Below is a small trained network, with its code and all its weights. Each question gives an input and a class and asks what happens when units are switched off, that is, made to give their printed mean instead of their output.

import numpy as np


def w(rows, s, z=0):
    codes = np.array(rows[::2]) - 128.0
    scale = np.full(codes.shape[1], s)
    scale[-1] = z or s
    return codes * scale


def f(y):
    return np.maximum(y, 0)


def log_softmax(a):
    a = a - a.max(-1, keepdims=True)
    return a - np.log(np.exp(a).sum(-1, keepdims=True))


def net(x, mask):
    res = np.array(x, float).reshape(1, 8) / 4 @ E
    y = f(res @ A[0][:, :-1].T + A[0][:, -1])
    res = res + np.where(mask, y, B[0][:, -1]) @ B[0][:, :-1]
    return log_softmax(res[-1] @ U[:, :-1].T + U[:, -1])


A, B = {}, {}
E = w([
[137,252,238,136,146,35,199],'x0',
[58,40,173,68,128,175,177],'x1',
[192,136,169,102,68,206,59],'x2',
[254,166,108,59,123,107,156],'x3',
[227,115,142,10,154,97,106],'x4',
[162,75,40,142,105,173,241],'x5',
[155,117,124,138,82,196,244],'x6',
[123,156,241,114,12,203,141],'x7',
],0.0074)
A[0] = w([
[149,210,133,112,177,143,5,121],'neuron 0',
[84,174,198,90,89,107,224,173],'neuron 1',
[93,160,225,62,112,90,205,146],'neuron 2',
[174,158,117,179,72,197,190,90],'neuron 3',
[130,198,202,130,128,112,53,135],'neuron 4',
[213,64,82,96,156,211,104,142],'neuron 5',
[116,165,189,80,124,116,173,103],'neuron 6',
[152,144,108,198,64,227,169,140],'neuron 7',
[197,140,37,157,147,30,160,107],'neuron 8',
[121,67,122,222,52,169,219,134],'neuron 9',
[194,156,74,154,213,53,179,118],'neuron 10',
[146,143,93,179,95,191,200,93],'neuron 11',
[74,141,226,130,117,86,176,135],'neuron 12',
[140,172,90,186,62,215,209,139],'neuron 13',
[113,132,188,80,129,90,144,32],'neuron 14',
[125,164,142,67,139,66,155,93],'neuron 15',
[181,159,92,184,209,57,95,175],'neuron 16',
[192,151,71,153,150,110,138,80],'neuron 17',
[32,73,117,183,152,158,86,121],'neuron 18',
[11,55,61,190,121,143,193,233],'neuron 19',
[194,144,112,187,87,214,185,127],'neuron 20',
[114,121,144,129,113,89,147,2],'neuron 21',
[158,152,2,86,187,115,168,205],'neuron 22',
[204,177,150,105,163,125,72,179],'neuron 23',
[79,181,211,103,151,121,99,149],'neuron 24',
[70,164,227,77,147,108,194,170],'neuron 25',
[211,134,107,2,161,150,75,158],'neuron 26',
[39,65,151,182,125,114,146,122],'neuron 27',
[205,52,84,61,107,187,134,119],'neuron 28',
],0.0099,0.0052)
B[0] = w([
[80,168,195,105,67,21,96,210],'neuron 0',
[239,91,158,167,110,197,145,213],'neuron 1',
[224,38,173,227,78,218,144,207],'neuron 2',
[136,212,159,19,108,197,197,201],'neuron 3',
[159,186,204,186,78,113,75,199],'neuron 4',
[60,85,128,35,71,73,127,213],'neuron 5',
[192,53,153,202,139,164,168,173],'neuron 6',
[163,201,138,42,157,178,109,220],'neuron 7',
[114,120,50,186,140,32,196,206],'neuron 8',
[100,213,135,49,165,235,162,230],'neuron 9',
[135,137,38,224,134,74,197,210],'neuron 10',
[143,180,80,47,164,205,204,193],'neuron 11',
[158,96,145,209,166,214,123,194],'neuron 12',
[123,214,90,35,109,186,186,224],'neuron 13',
[151,134,167,109,100,197,165,152],'neuron 14',
[149,96,118,159,87,116,181,168],'neuron 15',
[130,177,91,187,133,55,141,215],'neuron 16',
[194,106,64,182,123,90,174,170],'neuron 17',
[41,137,125,141,214,143,48,208],'neuron 18',
[92,153,63,90,254,188,48,250],'neuron 19',
[152,206,142,42,59,138,215,211],'neuron 20',
[105,154,122,82,171,154,146,131],'neuron 21',
[74,97,62,80,139,91,204,221],'neuron 22',
[104,99,153,164,96,71,118,204],'neuron 23',
[157,113,170,184,122,109,69,190],'neuron 24',
[186,65,146,200,163,181,143,205],'neuron 25',
[108,43,137,72,52,98,130,226],'neuron 26',
[112,119,101,198,203,216,59,196],'neuron 27',
[121,30,108,10,56,83,110,215],'neuron 28',
],0.0085,0.014)
U = w([
[67,96,109,158,195,161,61,216],'0',
[182,79,194,190,110,156,171,254],'1',
[140,166,127,85,98,189,195,53],'2',
[127,6,111,60,70,99,104,9],'3',
[140,120,59,189,123,70,189,61],'4',
[135,166,197,167,77,73,74,164],'5',
],0.012,0.0031)

Each question gives the input, the list of numbers given to net, and the class t.
The units are the neurons (one row each of A and B). Each row of codes is followed by its name. A weight is (code - 128) times the scale printed after its matrix; where a second scale follows, it is the last column's (A, B and U).
mask holds one flag per neuron, in row order. A switched-off neuron (its flag False) gives its mean, the last column of its row in B, instead of its output. The means were averaged over made-up inputs and are rounded, as every weight is.
A unit's drop is (log p(t) with every unit on - log p(t) with that unit switched off) / (log p(t) with every unit on - log p(t) with every unit switched off).
The circuit of an input: a set's keep is (log p(t) with only the set's units on - log p(t) with every unit switched off) / (log p(t) with every unit on - log p(t) with every unit switched off). Starting from the 12 units with the biggest drops (on a tie, the unit counted first), units are removed one at a time, each time the one whose removal leaves the highest keep (on an exact tie, the one counted first), for as long as the keep stays at least 0.8.
units of the circuit, in order: the units of the circuit, biggest drop first
top k neurons: the k neurons with the biggest drops, biggest first
drop of u: that unit's drop, to one decimal
input [8,-7,-5,-7,-2,-2,-3,-1], class 1: units of the circuit, in order -> (neuron 12; neuron 25)
input [-7,4,6,0,-3,-7,5,0], class 3: units of the circuit, in order -> (neuron 28; neuron 5)
input [-5,3,6,-6,-8,2,-4,8], class 0: units of the circuit, in order -> (neuron 18)
input [0,-5,-4,1,3,-2,-6,1], class 5: top 3 neurons -> (neuron 0; neuron 4; neuron 11)
input [-6,4,-3,-7,7,0,8,-5], class 0: top 2 neurons -> (neuron 19; neuron 18)
input [-5,-3,-6,4,3,-2,-6,2], class 4: top 2 neurons -> (neuron 16; neuron 28)
input [5,-5,4,-6,4,-7,-3,7], class 5: top 2 neurons -> (neuron 0; neuron 4)
input [6,5,7,7,-1,3,1,3], class 1: top 4 neurons -> (neuron 2; neuron 6; neuron 1; neuron 25)
input [-3,-8,-7,2,-7,-7,8,-1], class 4: top 3 neurons -> (neuron 8; neuron 16; neuron 10)
input [7,-8,-8,2,1,6,-6,8], class 1: drop of neuron 2 -> 0.1
input [-7,-5,3,8,6,-5,-8,2], class 3: drop of neuron 26 -> 0.5
input [-8,-4,3,-2,2,5,4,-4], class 3: drop of neuron 5 -> 1.4
input [4,3,2,1,-1,8,-7,-1], class 4: drop of neuron 19 -> 0.0
input [7,0,-1,7,-4,-1,5,7], class 1: units of the circuit, in order -> (neuron 2)
